Rows lie near named flat spaces through zero. A row that begins with a name and a colon came from that space; any other row is followed by the name of its block's space that it lies nearest.
j170-j805: [-17 -26  12  -5  22 -60 -21 -16 -63 -24   0  15  12 -45 -46   6  -4  16
   6  22  52]
j659-j237: [ -2  -8  65  17  43 -26 -18   2  -9 -37  24 -29   7  38   9   2 -31  11
 -17  -3   4]
j509-j850: [-10  34 -19 -18  28  13 -22  32  -3  27 -17 -23 -19  23  28  14  -9  27
 -47  -6 -22]
j17-j448: [ 38  -5  -7  27 -45  57  -1   1  38  -9   3   0  13   2  12 -11  14 -36
  65  -8  -9]
j17-j448: [-10 -11  22 -41  -8 -12  34   2 -20 -11  17  17 -15 -25 -24   4  23   0
 -30  -2  -9]
j17-j448: [ 14  14  27 -84   9  30  67  -7   6  10 -56  60 -53  15 -42  46  21 -24
 -11 -55 -11]
j170-j805: [ 15  -5 -15  -8 -29  24 -56   4 -33  13 -38  -6  -5 -32  -8  13  -1   0
  37  11  32]
j170-j805: [ 19 -12 -10   8 -16 -28 -21 -40 -28   5 -43  41 -44 -11  28 -13 -38 -18
  -3  27  42]
j441-j751: [ 16   6   9   4  28 -16  31 -45   4  13 -16  29 -35  -8  13  -9 -46  11
 -19 -15  26]
j170-j805: [-28  12  22  14  58 -12   2  33   6 -17  59 -55  52   1 -33   3  10  46
 -14 -16 -18]
j17-j448: [ 86  26   1  31  63  16   5  -2 -18 -56   9  55 -50 -35  29 -21 -43  -7
  10 -11  34]
j659-j237: [-38  18   7 -35  24 -58   9  35   2 -21 -21  39 -21  72 -36  14  34 -35
 -58  15 -40]
j509-j850: [ 14   8  20  15  -8  26  12   9  33  -8  38 -20   9  -9 -14 -18   8   0
   8 -13 -19]
j659-j237: [ 21  38  -3  18  -3 -12 -58  10  10   9 -22   9 -49   1 -17 -30 -23 -12
 -25  22   6]
j659-j237: [-23  32   3  11  39 -49  -3 -15  21  26  -9   3 -18  12 -40 -18 -28  20
 -44   0   5]
j17-j448: [ 13  29 -27  25  60  10 -39  -8  14  22 -88   8  -7  89  47  37 -54  -2
  28 -21  23]
j659-j237: [ 24  17 -55  10  66 -34  -1  41 -51 -62   9  62 -20  -1  43  -3   8 -11
 -29  31   1]
j441-j751: [-14   4 -56  -9  28  19  -1  -8 -22  48 -40 -17   7  14  80  34 -29  44
 -10 -11  11]
j509-j850: [-46 -31  -7 -82 -39   1   9   7 -59  31 -22  -7   7 -40 -24  45  44  21
 -17   2   2]
j441-j751: [-16 -20  12 -17 -18 -20  -7 -15 -21   9 -20   0 -17  22  37   7 -14  -4
 -27  16   3]
j659-j237: [  3  -4  52  -1  31  -6  15  -2  10 -28   8  -3   4  37 -13  12  -9  -6
   3 -22  -4]
j509-j850: [ 15 -16  37 -11 -28   8  -4  10 -13 -27  20  -5 -24  10  41  -9   0 -19
 -24  13 -18]
j170-j805: [  2  -6 -26 -21  -7  50  37   3   1  18   7  -8  33 -43 -16  24  30  20
  42 -32   0]
j659-j237: [  5  -4  39  27  37 -58  16   2  -6 -60  54  19 -12  10   1 -35 -11 -12
 -43  22  -7]
j441-j751: [-59  13  44 -48  24 -34  34   7  25  22  -5 -14   6  45 -75  25  23  12
 -49 -28 -33]
j659-j237: [-42  -9  13 -17 -49 -30  12  -7  23  24   8  -7   0  10 -36 -16  25 -14
 -32  17 -27]
j441-j751: [ -2 -11  39  -6  11 -31  25 -14  -6 -24  21  14 -13  -1 -14 -10  -6  -5
 -25   1   2]
j441-j751: [ 30  -8  18  25  13 -31  14 -48  -3 -17 -10  44 -34  -9   9 -24 -43 -17
   2   6  37]
j659-j237: [  8 -39  -8  11 -34   6  41 -12 -13 -27  56   5  24 -47  31 -20  21  -6
  15  15  -3]
j17-j448: [-18 -22   4  12 -30  -3 -11   7   2  -7  21 -26  30  13  15  -5  16  -8
   9  18 -14]
j509-j850: [ 28  22   6  15 -21 -12  41 -24  56  -5   7  57 -48  -3 -34 -47  -1 -45
 -14   1 -15]
j170-j805: [-35 -37   1  -7  -5 -79  50 -42 -22 -10   5  41 -21  31  58 -14 -16 -15
 -65  35  -4]
j441-j751: [ -6 -58 -24   5 -34 -37  75 -68 -19  -8   8  57   5 -30  42 -14  -3 -21
  12  20  26]
j170-j805: [ 28  32 -46   8  -9  43   3 -17  38  50 -54  17 -40  25  57  -2 -32  -7
   0 -15  -5]
j170-j805: [ -1 -24  -1 -32 -38  -7  31 -15 -11  -9 -19  47 -12 -11 -22   9  30 -36
  15   5   3]
j509-j850: [  9 -47  21 -32   3 -44  -6 -11 -84 -59 -30  61 -20  -4   9  28   6 -34
  10  27  42]
j509-j850: [-15  13  -7 -34 -16  30  44   7  27  38  11 -16 -13   3  20   3  14  17
 -43 -21 -42]
j170-j805: [ -7 -26  20  14 -28   3 -18   8 -14 -13  41 -45  14   5  60 -14  -6   8
 -19  23 -16]
j441-j751: [ 33  -1 -27  14 -15  16  38 -51  13  25 -11  36 -29 -45  25 -22 -30   0
  14  -9  27]
j17-j448: [-26  -4 -22 -20   3 -26   8 -12 -26  25  -6   5  -2 -32 -11   4   1  25
 -25   9  14]
j509-j850: [ 44 -12  29  52  61  -2   6  -1  -4 -79  32  17  35   5 -10  -1 -13 -15
  67 -14  30]
j17-j448: [-23   2  22 -31 -21  30   9   6  44  27 -50 -14  11  87 -11  42  19 -28
  20 -32 -34]
j509-j850: [ 30 -36  37  38 -31 -17   2 -30   2 -47  19  20 -13  23  53 -31 -24 -46
  14  27   8]
j441-j751: [ -4  -7 -46  -9   1  40  -6  26 -31  15  11 -35  23 -17  74  21   7  36
  -3   1 -10]
j441-j751: [-31 -17  70 -10  10 -83  41 -36  20 -29   3  43 -10  37 -87 -10   6 -38
 -22   1   2]
j509-j850: [ -8 -45  21 -44   4  32  86  -8 -22 -17  28  -6  19  16  82  39  14  13
 -13 -31 -26]
j17-j448: [-45 -14  10 -75  15 -25  28  -5 -29  19 -71  29 -16  64   0  65  13  -8
 -30 -17  -6]
j659-j237: [-55 -12 -20 -30 -37 -20  37 -12  17  43  -4  -3  19   1 -31   6  35   3
 -20   3 -23]
j170-j805: [-23  -6  16   4  -4 -35 -31  12 -12  -9   3 -15  -4  35  18  -6  -5  -6
 -35  29 -12]
j17-j448: [  8  -8 -10  20  -8 -19 -53   2 -13 -21 -51  26  -2  46   6  10  -5 -43
  37  26  21]
[  6  35 -20  45  11 -25 -85  10   8  12 -28 -10 -13  11 -23 -25 -29  -2
   3  29  21] => j509-j850
[-37 -28  10   0  15 -63  32   9 -25 -42  54   6  21  12  17 -11  21  -1
 -48  31 -21] => j659-j237
[ -5  -7  18 -20  29  -5  -6   6  -9 -16 -59  19  -8  96  38  48 -10 -29
   5 -12  -5] => j17-j448
[-34 -13   6 -16   9 -52  37  -8  -3 -12   5  27  -1  29  -6   2  14 -13
 -38  11 -16] => j170-j805
[-11   7  19   0 -45   8  23 -41  57  53  -4 -11  -6 -20 -58 -23  -5   1
   8 -19  -1] => j659-j237
[-17 -29 -76  22 -31 -29 -24 -25 -48  22  -3   7  24 -70  25 -16  -1  20
  19  48  43] => j17-j448
[-19  10 -15  -3   4   3  13   9  21  19  -1 -13   2  40  35   4   0   5
 -30  -3 -31] => j170-j805
[-20  27  52   4  41   0 -13  22  43   4   1 -47   7  86  -5  13 -17  10
 -29 -27 -36] => j17-j448
[ -3 -30 -15 -27 -26  -7  58 -32 -14   1  -8  46  -5 -24   5   8  18 -17
   9  -1   9] => j170-j805
[ 35  22  -3  22  33  22 -16 -10   4   5 -15   0 -12 -15   3  -2 -36  16
  22 -19  28] => j659-j237
[-11 -12  25  -7 -24   1   3  21   8 -19  28 -16  10  21   2  -4  26 -17
 -11   8 -32] => j170-j805
[-51 -11  17 -57 -30 -11  48 -12  11  42  -5  -9  -5  13 -18  16  23  10
 -49 -13 -31] => j441-j751
[ 40  27   2  43   4  64  13   3  61   9  42 -37  12 -16  13 -28 -16  16
  27 -32 -18] => j17-j448
[ -30   23  -69   -2    4  -25   65  -51   53   68  -39   54   14  -37
 -101   -5   17    5   29  -24   20] => j509-j850
[ 14   4 -30  10 -18  -5  29 -10  11  -2  18  35 -13 -40  -9 -30  12 -13
  -3  12  -2] => j659-j237
[ -2 -21   2  15  -2  -2  15 -19   1 -10  11   1  34 -17 -23   3   7  -1
  44  -6  19] => j509-j850
[  3  47 -34 -13  37  59  -2  35  33  34 -22 -20  28 -10 -65  33  25  28
  43 -51  -7] => j170-j805
[ 13   8  20  27  16  -8  -5 -20  12   1  16 -11  -6 -15  -7 -22 -32  15
  -2  -4  17] => j659-j237
[-22 -17  10   1  -7  -6  -1   7  -2  -4  13 -25  23  29  25   8   7   2
  -7   7 -16] => j17-j448
[ 18 -23  21 -17  38  19  82  -6  -7 -44  29  26  16   6  27  25  11  -3
  14 -37  -8] => j509-j850
[-40  19  -4 -11   9  -2 -30  48  13  14  -1 -44  22  55  -3  18  22  10
 -29   3 -42] => j170-j805
[ 13 -20 -19 -17 -26  -4  15 -10 -33 -14  -3  40 -13 -47  -3  -2  18 -16
  12  15  18] => j17-j448
[-30 -13  22 -21 -40 -25  -6   9  -2  -1  14  -7   5  -8 -52  -7  34 -14
 -15  18 -15] => j17-j448
[ 11  13  21  -8   3  34  47   3  28   6  55 -23  -1 -39 -10 -18   6  27
 -21 -29 -25] => j17-j448
[ 48  -5  34  -3 -60  67  13  14  36 -27  25   4  -8 -17 -21 -14  34 -46
  49 -17 -24] => j170-j805

Rows lie near named flat spaces through zero. A row that begins with a name and a colon came from that space; any other row is followed by the name of its block's space that it lies nearest.
j165j397: [-111   13  -30    4   27  -76   10   35  -50   51  -86   38   40   39
   25   -1  -12  -13  -22  -23   23]
j623j355: [-16 -15  17  32  25   9  -9 -21  72  -5  43 -24 -31  25  38 -23  41  20
  10  56  16]
j594j92: [ 40 -13  23  -1  20   8  10 -12 -14 -30  20  -4  -7 -38   9  -3 -15   5
   8   1 -33]
j165j397: [ 39  -9  11  -1 -34 -40  -3 -16 -23 -16  26  13  17  -1  19 -16  -3 -35
  33  -7  17]
j165j397: [-51  13  17  27 -23  13 -12 -14 -24  41  23  20 -42  29 -40 -24  -9 -17
 -20  15  24]
j165j397: [ -2  16 -25 -18  21   9  12   2 -33  -7 -16   0   0 -60 -29   0 -29  20
  -6 -26 -69]
j210j136: [ 29  -8 -10 -41   9   4   3  -4  -7 -17  58 -11  -2 -51 -18  -2 -28  23
  11  -2  -2]
j210j136: [ 31  11 -53 -29 -85  -8 -35   1  37 -11   7  -3   7  -9 -27  -5  44 -20
  47 -26  -5]
j165j397: [-42  21 -28   1  19  -8   9   4  -8  24 -22  -1   8  -2  -8  -5 -13  15
 -14  -6 -17]
j623j355: [-59  30 -17  24  48   0  18  34 -40  29 -60   6  36  12 -31  27 -26   7
 -70   7  -3]
j165j397: [-65 -20  23  -9  17 -13  -5  38 -67  13 -62  49 -18  -7 -17  14  -9 -15
 -26 -27  -5]
j623j355: [-11  14  -2 -10   1  10  15   2 -30  22 -37   8   3   5  -7   8 -29   3
 -11 -32 -14]
j623j355: [ 34  18 -29   8 -37 -48  -6  10 -16 -12  -4   3  67  10  -8   9   6 -40
   4  -1  27]
j210j136: [ 21 -17  -8 -18 -63 -14 -35  28  13 -17  -6  16  13  15 -19  20  44 -36
  16  -8  45]
j623j355: [-37 -14  11  -4  48  22  -3  28 -19  -6  -4   8 -21 -35 -33  16  -7  23
 -39  16 -15]
j697j959: [ 56  19  -8  -7 -29  -2  13 -40  -2   0  49 -18  11  -6   4 -20 -30  -4
  28 -10  -2]
j623j355: [-21   3   3  33  26  -5   3  -6  41   9  11 -18   6  37  28  -7  20  10
 -12  42  27]
j210j136: [ 22  -7  -4  -6 -17 -12 -16   3   1 -19  45   0   8 -18 -20  -2   9 -11
   6  18  21]
j594j92: [ 44  -7  25   9  -1 -10   2  18 -67 -35 -10  22  28 -36 -31  22 -18 -36
 -21  -5 -13]
j210j136: [-12  -7  23  48  27 -34   7  29 -11 -12 -76  15  48  45  40  26  27 -33
 -29  16  16]
j210j136: [ 17   1  31  11 102   0  65   1 -35  -7 -67 -14  44  -4  71  27 -60  31
 -32 -16 -40]
j165j397: [ 25  15  24  39 -41   8 -11  -9 -39  -1  21  15   2  13 -49  -1  -5 -47
 -22  17  17]
j697j959: [  5 -26 -23 -80  -3  -4   8  20  42   8 -39  -9   9  15  59  23   2  35
  42 -56  26]
j210j136: [-12 -19  31  22  33 -18  -2  18 -21 -13  16  12  12   4   1   9   0 -12
 -30  38  36]
j594j92: [-11  21 -52  -2 -40 -52 -19 -16   1   2  35   3  15 -21 -15 -37  14 -16
  35   1 -11]
j697j959: [  8  26 -50 -19   0  14  -1 -10  13  -6  24 -22  -1 -54 -37 -11  -8  29
   8  -7 -56]
j623j355: [ -1  21 -31   2 -35 -15 -13  14 -52 -14 -53  27  11 -47 -49   0   7 -31
   4 -40 -74]
j210j136: [ 84   9   2  29   1 -31  15  -7  -4 -45   1 -17  71  -5  27  13   2 -29
   4  16  -5]
j594j92: [ 11   0  11   7 -21  60 -23  54  -7 -11 -42   8   6   8 -80  63  24 -18
 -63   8  21]
j697j959: [ 46  63 -64 -42  13  39  45 -30  12  36  51 -61  45 -16 -30   8 -88  59
 -16 -18   0]
j697j959: [ 10  14 -33 -38  -7  37  -2  27 -10  -4 -27  -5   6 -40 -54  32 -12  19
 -18 -32 -33]
j697j959: [-14   0 -36 -19  -1  -4 -15   2  23 -15   2  -5 -17 -45  -9 -14  25  19
  25  -8 -51]
j594j92: [ -2  15 -19  -4 -38 -68   8 -29 -47  14  -4  24  19  -3  27 -41 -22 -33
  48 -39 -17]
j594j92: [-43  15 -40 -12   6 -54   0  -6 -18  21  38   5  17 -16  -5 -31 -20   6
  10   7  13]
j165j397: [ -64   21  -67  -21   64  -58   28   41  -13   17 -101   -1   73   -8
   39   21  -13   29  -16  -33  -32]
j697j959: [-21  11 -53 -27 -32   1 -27 -12  19  -6  21  -1 -39 -62 -37 -34  25  17
  41 -20 -70]
j594j92: [-32  13 -16  -1 -16 -38  -1  12 -37  25 -20  21  26  20  -9  -1 -13 -23
  -8 -13  28]
j594j92: [ 24   1 -17   5 -10  -5 -13 -13  26 -26  38 -14  -3 -31  -7 -16  23   2
  22  18 -25]
j697j959: [-16  25 -28   3  30   8  14  -9  14  17  21 -24  10  -7  -9  -6 -21  31
 -17  17  -7]
j623j355: [  8   6 -14  19  -4 -23 -10   4  20  -9  30 -11  31  12  -4   0  19 -11
  -7  37  34]
j594j92: [ -5   6   2 -13 -30  35  -1  -4   9  23 -35   3 -27  24  -5   6   1   2
   6 -34  -8]
j697j959: [ 63   4 -27 -43 -18 -18  20 -40  37  -6  42 -33  20  -7  56 -20 -22  22
  64 -28   0]
j165j397: [-18  17 -16  -9  32  69   5  -3  24   8   6 -25 -41 -37 -43   5 -11  52
 -25   3 -56]
j623j355: [  0 -13  -7  36   1 -44 -24  15  14 -45 -19  10  19 -19  13  -6  63 -29
  12  28 -29]
j210j136: [-92   3 -43   4  -8 -28 -30  31  22  20 -57  20 -10  12  -8  -7  55  -1
   1  -3 -12]
[ -7 -10  26 -15  29  28  20 -11  21  27  25 -17 -18  34  28   4 -30  33
 -10   8  47] => j623j355
[-20  18  18  50   3  -2   0 -20 -21  16  32   4  -9  16 -22 -22 -10 -18
 -25  37  10] => j697j959
[ 40   6  33  39   0   4  12 -20  -9  -9  16  -7  14  22  11  -1  -9 -21
 -11  22  13] => j210j136
[-34 -16   9 -11  22  29  -4   8  37  12  -5  -7 -34  15  12   5  15  30
  -6   8  11] => j165j397
[ 19  35 -34  13  29  -4  27 -39   9  -4  20 -32  14 -39  13 -29 -27  29
  14   1 -71] => j210j136
[-39   6   5 -18  -8  27   9   9  -9  46 -47  10 -19  42  -2  14 -20   9
 -15 -35  21] => j594j92
[-16   3  -4  26  11 -27   2  34  11   5 -56   2  56  56  23  32  24 -20
 -31  16  49] => j165j397
[  9 -10  17   9  14 -16  17 -32  27   1  -1 -10  -9  22  72 -25   3   8
  36  -3  -9] => j594j92
[ 78  -5  10  21 -35  -8 -15 -11  -6 -59  11   2  12 -41  -9  -3  29 -38
  26   3 -47] => j594j92
[  4   5 -12  -3   5 -41   0   5 -52 -14  27  14  28 -41 -25  -8 -24 -16
  -5   4  -5] => j594j92
[-20  16 -38 -20 -20  -6 -12   1 -10  11  27   2  -5 -29 -44 -13  -8   6
   4  -6  -9] => j594j92
[ 23 -26  32 -35   7   2  18   1 -17   0 -20   9  -3  10  43  13 -27   5
  18 -37  17] => j623j355
[ 24  -8  14  26  -3 -11  -4  -2  21 -21  -9  -4  14  18  27   3  29 -17
   7  17   5] => j594j92
[ 40   5 -22  24 -18 -44 -21  -1   8 -42  59  -9  42 -29 -19 -11  28 -28
   9  46  10] => j210j136
[ 22   4 -12  -4 -19 -18  -5   5  -5  -8  17  -1  28  -1 -10   5   0 -15
   2   5  23] => j623j355
[ 13   3  -1  24 -37  21 -26  29  24 -13 -35   2  14  29 -33  32  50 -29
 -23  14  21] => j594j92
[ 10  32 -12  34   8  57   1   0  40   7   5 -34   5  18 -42  20  10  16
 -45  36  -3] => j165j397
[ 39   0 -15 -31 -45   6 -18  -4 -12 -15  53   2  -7 -39 -47  -4  -7  -9
  19 -10   2] => j623j355
[ 10  14 -13   3 -41  21 -25   3 -32 -17   4  16 -24 -52 -76  -5  10 -21
  -2 -13 -56] => j697j959
[-18   9 -24  30  15 -39 -12   2   6 -16  27  -3  20 -21 -10 -19  23  -7
  -5  41 -10] => j210j136
[ -5 -17 -22 -32  27 -41  11  12  24  -9 -29  -7  30  -1  65   4   8  20
  30 -19   2] => j165j397
[ 99   1   7 -15 -28  14   8  -2 -23 -43   0  -7  33 -34 -13  25 -17 -20
  11 -27 -24] => j697j959
[-81  13 -14  -1   8  22   2  -4  13  48 -54   8 -47  23   5 -16   4  25
  -2 -26 -33] => j210j136

Each name stands for a flat space through zero: a line, a plane or more. A row that begins with a name and a colon came from that space; any other row is followed by the name of the space it lies nearest, among the names in its block.
j546-j362: [-10 -42 -33  37  31  18 -17   3  35   6 -35   3 -69  33  92 -20 -38 -30
 -12  18  46]
j720-j524: [-27  -5  14  20 -37  -2 -21  -9  80  10 -59  53  60  -6 -11  -1  60 -81
   5  36  21]
j759-j184: [-38 -19  12   5   6 -14 -25  17   5 -10 -16   2   5  -4 -18  15  -5 -16
 -29  17 -11]
j759-j184: [-16   4  39  41 -10  -6  -5   7 -27 -35  20  26  48 -55 -29  35 -12  -9
  -1  46   8]
j546-j362: [-16   4  17 -13 -17 -16   7   3 -40 -12  19  -1  29 -11 -36  34  10  21
 -26  -3 -16]
j72-j564: [ 38 -47 -25  40   9  16 -25 -20   1   5  -9 -22  16  35   4   2   6   9
  24  16 -13]
j546-j362: [ 23  48  42   1  44   6   8  33 -37 -33  55 -13 -19 -72 -36 -27 -53  25
  42  28  12]
j720-j524: [-44  40 -10 -40  -1 -19  10  10  24  13   0  -6 -47 -14  24 -13 -45   0
 -28 -83 -77]
j316-j20: [-15  23   3  -1 -12   1   2  12  39   5 -16  27  -9 -15  31 -12  -4 -40
   3  -9  16]
j316-j20: [ 29  11   9  28  56  21  -2  -2  16 -16  12 -12 -31 -41 -12 -55 -44   6
  75  38  -2]
j72-j564: [-43  38  47  34 -34 -17  15 -54   9   1  22  42  57 -67  -9  23  -9  -4
 -68 -15 -48]
j72-j564: [ 71  20  14  24  -8  24  14 -17  -7  -8  24   8  55 -24 -38 -16  33   6
  85  39  28]
j720-j524: [-25  21   7  11  -5  -6 -23  -8  81  11 -33  17  21 -30 -19 -30  -3 -49
  26 -20 -74]
j316-j20: [ -2   3  36  24  12   9  26 -48  -8  -3  11  25  16 -31 -13 -13  18  12
 -21  61  60]
j72-j564: [-40  16   9   1 -10  -9  20  -1  -8  -7   6  24 -22 -22  39  16 -27  -6
 -42 -12  13]
j759-j184: [ -5 -25  -4  22  19   9  25  -8 -46 -27  11   4 -27  -5  21  15 -23  25
  12  43  48]
j720-j524: [-22  -3  -2  -4   1 -16 -46 100 -20 -39   0 -12 -10 -13  -6  38 -46 -33
  22  -7 -22]
j72-j564: [ 50  21  30  48   8  18 -35 -23  42  27  19   2  30 -20  18 -37  -1 -21
 -32   9  16]
j72-j564: [-15 -38 -25  67   7  19  19 -25  -3 -23 -16  29 -30  -5  78  15 -41 -12
  24  38  39]
j72-j564: [-14  13  16  31 -11  -5 -17  -5  16   1   8  13  17 -27  18  10 -25 -18
 -35 -16 -30]
j720-j524: [ 16  32   3 -11   2  -1 -20  -5  45  35   5 -13  -8   1  16 -36 -10 -10
 -31 -54 -41]
j759-j184: [  9 -20  -5  23   7   5 -12  27 -39 -16  17  -8 -20   9  39  26 -30   6
 -19  14  39]
j759-j184: [ 27   6 -15 -17   6   8  -1  -2  18  18  -5 -14 -12  21   4 -26  12   2
  19 -17  -2]
j759-j184: [-11 -22 -14 -10 -15 -11 -23  32 -11  -4 -11 -10   7  28   0  32   5 -10
 -15 -15 -13]
j720-j524: [-14 -44  -6   0  16  -9 -24  -1 -31  12   3 -30 -26  44  21  21  -9  27
 -93  -3  13]
j546-j362: [ 30  25  28  33  18   7 -43  17  41  -3  10  -5  32 -45 -33 -32 -19 -30
  37  12 -36]
j759-j184: [-27  21   6 -16 -35 -22 -24   9  25  22  -4   4  24   3   7  19   4 -23
 -67 -62 -55]
j316-j20: [ 19  37  -1   2 -14   8   8   6  33   2   0  18   9 -24  10 -20  -2 -27
  51 -17 -10]
j316-j20: [ 14   3  20  15  32   7   2  17 -26 -34  19  -6   1 -39 -43  -9 -21  13
  60  51  12]
j720-j524: [ -9   3   2  27 -11   7   9 -44  49   9 -24  29  27 -17  -2 -17  18 -25
  23  11 -19]
j720-j524: [  4 -14 -16  42  -4   0 -35  51 -24 -22  16  -8 -16  -2  61  39 -65 -16
 -10 -22 -13]
j316-j20: [ 15  14  34  81 -34   9  -9  27 -28 -47  29  49  64 -66  21  52 -24 -40
  28  52  47]
j759-j184: [ 20   9 -15 -10 -31   0  10   6 -16   2   9   1  21  12   4  21  14   5
  19 -29 -12]
j546-j362: [  67   20   22   -6  -12    9   54  -51 -110    0   87  -22   37   -4
  -29   25   23  102  -26    1   34]
j316-j20: [ -66   61  -17  -93  -16  -28   12   44   62   30  -31    8  -70    7
   38  -28  -17  -39  -38 -105  -48]
j316-j20: [ 13   1 -15  38  16  12 -20 -11  35  15   0  -6 -31  -1  63 -24 -47 -14
 -12 -28 -23]
j720-j524: [-61  16  -8 -56 -14 -24  34  48 -37 -29  -5  13 -37  -8   0  35 -16   1
   4 -21   3]
j759-j184: [-62  23 -20 -45  -2 -12  34   1  39  11 -33  22 -66   1  45 -20 -18 -20
 -12 -43 -11]
j546-j362: [-13 -57 -10  12  51   7   0  -7 -31 -17 -11 -22 -46  22  -3  -5 -16  30
  -1  60  40]
j72-j564: [  7 -32 -33 -34   5  10  62 -22 -63  -5   1  -6 -45  50  21  13  28  53
  12  25  80]
j720-j524: [ 31  10   0   0 -31  11  21  25 -32 -12  13  25  16   7  30  26  26 -13
  19  23  92]
j72-j564: [-44 -31 -18 -15  18  -7   0   2  27 -13 -47   0 -17   8 -35  -9   6 -13
  47  22 -32]
j546-j362: [-35  -9 -12 -37 -40 -20   8  -4   6   9 -28  10  29  28 -27  30  47  -8
 -17 -26 -30]
j759-j184: [-10  33  16  -8  -7   0  33 -44  25   9   0  21  18 -33 -25 -24  16   4
  18  -5 -25]
j546-j362: [ -9 -50 -18  70   9  16   4 -90  37  14 -29  14  12  10  28 -11   0   3
  -4  26 -27]
j316-j20: [ 20 -32 -20  31 -30   3 -24   2 -11   3  -4  -3  35  32  23  40  12  -9
 -11 -10  -7]
j316-j20: [-29 -18 -19 -13  31 -11 -14 -19   2  30   3 -39 -69  35  47 -13 -47  34
 -98 -58 -47]
j72-j564: [ 33  29   9 -24  -3   6  14  22 -10  -9  13   1  15 -14 -35 -13  22   1
  59  12  24]
j546-j362: [-10 -14  -8   5  15   5  10 -18  10  -1 -14   2 -17   3   2 -13  -3   4
  16  16   1]
j546-j362: [-25   4   4  -6  25  -2  13  16 -10 -20   1   3 -39 -22   4  -8 -32   4
  15  17  12]
[ 28 -17  10  28  26  15  -5   4 -13 -25   4  -4  14 -18 -37 -11   1   5
  66  64  27] => j316-j20
[ -8  39  37  14 -42   0  26   6   0 -22   7  60  55 -54  -8  22  28 -38
  20  38  58] => j316-j20
[ -29   34    2   -9  -63  -12  -25   88   41  -12  -31   54   22  -12
   50   38    8 -102    3  -22   40] => j720-j524
[ -6 -19 -34 -34 -19  -6  20 -12  -8   9 -19 -10  -1  43 -10  14  31  18
  17 -28 -26] => j759-j184
[ -6  50  30   2 -24  -4  27 -42  24   8  13  30  46 -51 -30 -13  16  -4
   8 -15 -37] => j759-j184
[ 12 -23   4  15  28  13  29 -87   3  13  -2  -9  13   1 -44 -34  28  48
  15  37 -13] => j720-j524
[ 25 -43 -10  17  15   6 -15  -7 -32  -8   4 -28  14  26 -28  13   9  29
  15  28  -3] => j316-j20
[ -6  18   3 -38  10 -14 -19  80 -28 -25  15 -23 -22 -10 -25  13 -30  -3
  23 -18 -17] => j720-j524
[ 83  26 -42 -27 -47  11 -15  56  -9  18  18 -22  17  48  35  15  19 -13
  50 -75  -3] => j759-j184
[-76  11 -18 -34   1 -12  39  -4  44 -10 -49  33 -44 -18   5 -16  -9 -28
  42 -10 -29] => j546-j362
[  8  26  15  -7  -3  -3   6  19 -26  -9  29  -1   0 -21   0   8 -16  10
  -8  -9   8] => j546-j362
[ 85 -24 -13  86 -17  32 -38  -1 -22  15  36  -5  16  32 109  25 -22  -8
 -47   1  72] => j720-j524
[  5 -15 -41 -39 -16 -10 -26  54   6   1 -25 -27  -6  46 -12  16   9 -15
  42 -46 -49] => j316-j20
[-10   0 -27 -22 -31 -11 -20  65  -8  -5  -9  -2 -14  29  42  38 -12 -29
  -9 -47  -3] => j759-j184
[  7  31  25 -25   6   0   4   1  30   1  -7   8  25 -28 -64 -35  32 -13
  47  21  -4] => j72-j564
[ 24 -54   3  35  40   3 -19  -8 -82 -26  38 -50   5   9 -41  29 -29  69
  -8  39 -18] => j316-j20
[ 14   0  14  -7 -10   2 -14  26  10  -6 -13  11  34   0 -34   1  40 -28
  27  37  40] => j720-j524
[  4  -6  -6   4  17   9  19 -27   4   0  -4  -1 -15  -1  -2 -20   0  15
  25  16   4] => j546-j362
[  2  45  29 -28  14   2  30  18   2 -25   8  17   6 -54 -60 -30  10  -5
  83  38  20] => j316-j20
[-12  -5  -2 -22  -1 -10  -2  -2 -12  14   3 -14 -13  22   4   7   4  17
 -52 -23  -6] => j72-j564
